Here is a tiny trained network, its code and every weight. The questions are about switching its units off for an input and a target symbol, where a switched-off unit gives its printed mean instead of its output.

import numpy as np


def w(rows, s, z=0):
    codes = np.array(rows[::2]) - 128.0
    scale = np.full(codes.shape[1], s)
    scale[-1] = z or s
    return codes * scale


def f(y):
    return np.maximum(y, 0)


def softmax(a):
    e = np.exp(a - a.max(-1, keepdims=True))
    return e / e.sum(-1, keepdims=True)


def log_softmax(a):
    a = a - a.max(-1, keepdims=True)
    return a - np.log(np.exp(a).sum(-1, keepdims=True))


def net(x, mask):
    ids = ['αβγεξτφ'.index(c) for c in x.split()]
    T = len(ids)
    res = E[ids] + P[:T]
    q, k, v = (res @ M[0].T for M in (Q, K, V))
    z = softmax(np.where(np.tri(T) > 0, q @ k.T / 3**0.5, -1e9)) @ v
    res = res + np.where(mask[0], z, O[0][:, -1]) @ O[0][:, :-1]
    y = f(res @ A[0][:, :-1].T + A[0][:, -1])
    res = res + np.where(mask[1:13], y, B[0][:, -1]) @ B[0][:, :-1]
    return log_softmax(res[-1] @ U[:, :-1].T + U[:, -1])


Q, K, V, O, A, B = {}, {}, {}, {}, {}, {}
E = w([
[93,67,141,72],'α',
[118,80,113,151],'β',
[100,163,63,91],'γ',
[6,134,68,138],'ε',
[135,84,161,103],'ξ',
[100,190,146,174],'τ',
[131,163,197,79],'φ',
],0.018)
P = w([
[68,1,147,201],'0',
[28,178,101,113],'1',
[40,158,135,101],'2',
[63,173,141,106],'3',
[63,159,150,102],'4',
[64,161,147,124],'5',
[65,152,138,137],'6',
],0.0093)
Q[0] = w([
[64,20,225,174],'head 0',
[219,190,106,133],'head 0',
[250,254,142,122],'head 0',
],0.0094)
K[0] = w([
[126,92,197,224],'head 0',
[123,253,103,122],'head 0',
[159,182,94,33],'head 0',
],0.012)
V[0] = w([
[116,53,97,145],'head 0',
[17,189,79,128],'head 0',
[122,103,151,7],'head 0',
],0.012)
O[0] = w([
[173,56,103,141,254],'head 0',
[136,164,89,7,254],'head 0',
[117,156,4,200,130],'head 0',
],0.016,0.008)
A[0] = w([
[142,140,159,73,106],'neuron 0',
[114,124,199,178,156],'neuron 1',
[14,129,114,139,214],'neuron 2',
[143,95,69,175,33],'neuron 3',
[70,127,136,114,233],'neuron 4',
[82,176,33,152,209],'neuron 5',
[67,201,71,80,202],'neuron 6',
[143,133,244,186,60],'neuron 7',
[88,77,185,207,26],'neuron 8',
[172,156,116,246,26],'neuron 9',
[88,82,183,129,117],'neuron 10',
[41,39,90,173,254],'neuron 11',
],0.011,0.0038)
B[0] = w([
[90,158,123,143,182],'neuron 0',
[161,177,48,145,143],'neuron 1',
[199,72,144,100,181],'neuron 2',
[78,210,81,69,165],'neuron 3',
[139,183,200,134,171],'neuron 4',
[117,93,174,118,207],'neuron 5',
[172,132,165,139,253],'neuron 6',
[39,241,83,142,139],'neuron 7',
[254,66,78,170,167],'neuron 8',
[196,153,121,98,153],'neuron 9',
[133,22,138,170,154],'neuron 10',
[88,213,133,192,217],'neuron 11',
],0.0085,0.024)
U = w([
[225,57,172,168,107],'α',
[141,125,156,131,236],'β',
[189,130,46,62,97],'γ',
[92,254,62,120,31],'ε',
[96,80,208,133,91],'ξ',
[46,195,177,173,194],'τ',
[216,188,125,176,3],'φ',
],0.0097,0.0045)

Each question gives the input, a string of symbols that net reads in full, and the target symbol t.
The units are the heads (3 rows each of Q, K, V and O) and the neurons (one row each of A and B). Each row of codes is followed by its name. A weight is (code - 128) times the scale printed after its matrix; where a second scale follows, it is the last column's (O, A, B and U).
mask holds one flag per unit, heads first, then neurons. A switched-off unit (its flag False) gives its mean, the last column of its rows in O or B, instead of its output. The means were averaged over made-up inputs and are rounded, as every weight is.
A unit's drop is (log p(t) with every unit on - log p(t) with that unit switched off) / (log p(t) with every unit on - log p(t) with every unit switched off).
The circuit of an input: a set's keep is (log p(t) with only the set's units on - log p(t) with every unit switched off) / (log p(t) with every unit on - log p(t) with every unit switched off). Starting from the 12 units with the biggest drops (on a tie, the unit counted first), units are removed one at a time, each time the one whose removal leaves the highest keep (on an exact tie, the one counted first), for as long as the keep stays at least 0.8.
circuit, biggest first: the units of the circuit, biggest drop first
unit that matters most: the unit with the biggest drop
k most important neurons: the k neurons with the biggest drops, biggest first
drop of u: that unit's drop, to one decimal
input α β τ ε τ β α, target ε: circuit, biggest first => [head 0; neuron 3; neuron 11]
input α γ β, target ε: circuit, biggest first => [head 0; neuron 3]
input γ ξ ε ε, target β: unit that matters most => neuron 8
input β ξ ε ξ, target α: 3 most important neurons => [neuron 10; neuron 8; neuron 3]
input ε ε φ, target ε: 4 most important neurons => [neuron 0; neuron 2; neuron 8; neuron 10]
input α α α α γ ξ, target ε: circuit, biggest first => [head 0; neuron 3; neuron 6]
input ε τ β ε γ γ β, target γ: 2 most important neurons => [neuron 11; neuron 5]
input ε ε τ, target ε: circuit, biggest first => [head 0; neuron 0]
input ξ ε α, target φ: circuit, biggest first => [head 0; neuron 11; neuron 8; neuron 3]
input φ ε γ ε, target τ: 3 most important neurons => [neuron 11; neuron 5; neuron 8]
input α φ β φ γ φ β, target ε: 3 most important neurons => [neuron 3; neuron 11; neuron 6]
input τ ε ε φ ξ, target ξ: 3 most important neurons => [neuron 11; neuron 10; neuron 3]
input β β γ ε ε τ ε, target α: 2 most important neurons => [neuron 8; neuron 10]
input τ ε β φ τ β φ, target τ: circuit, biggest first => [neuron 8]
input β ε ε τ, target ε: drop of neuron 2 => 0.4
input τ φ β ε ε ξ, target ξ: drop of neuron 5 => -0.1
input ξ α ξ, target φ: drop of neuron 8 => 0.7
input ε α τ τ ε α, target γ: drop of neuron 11 => 0.3
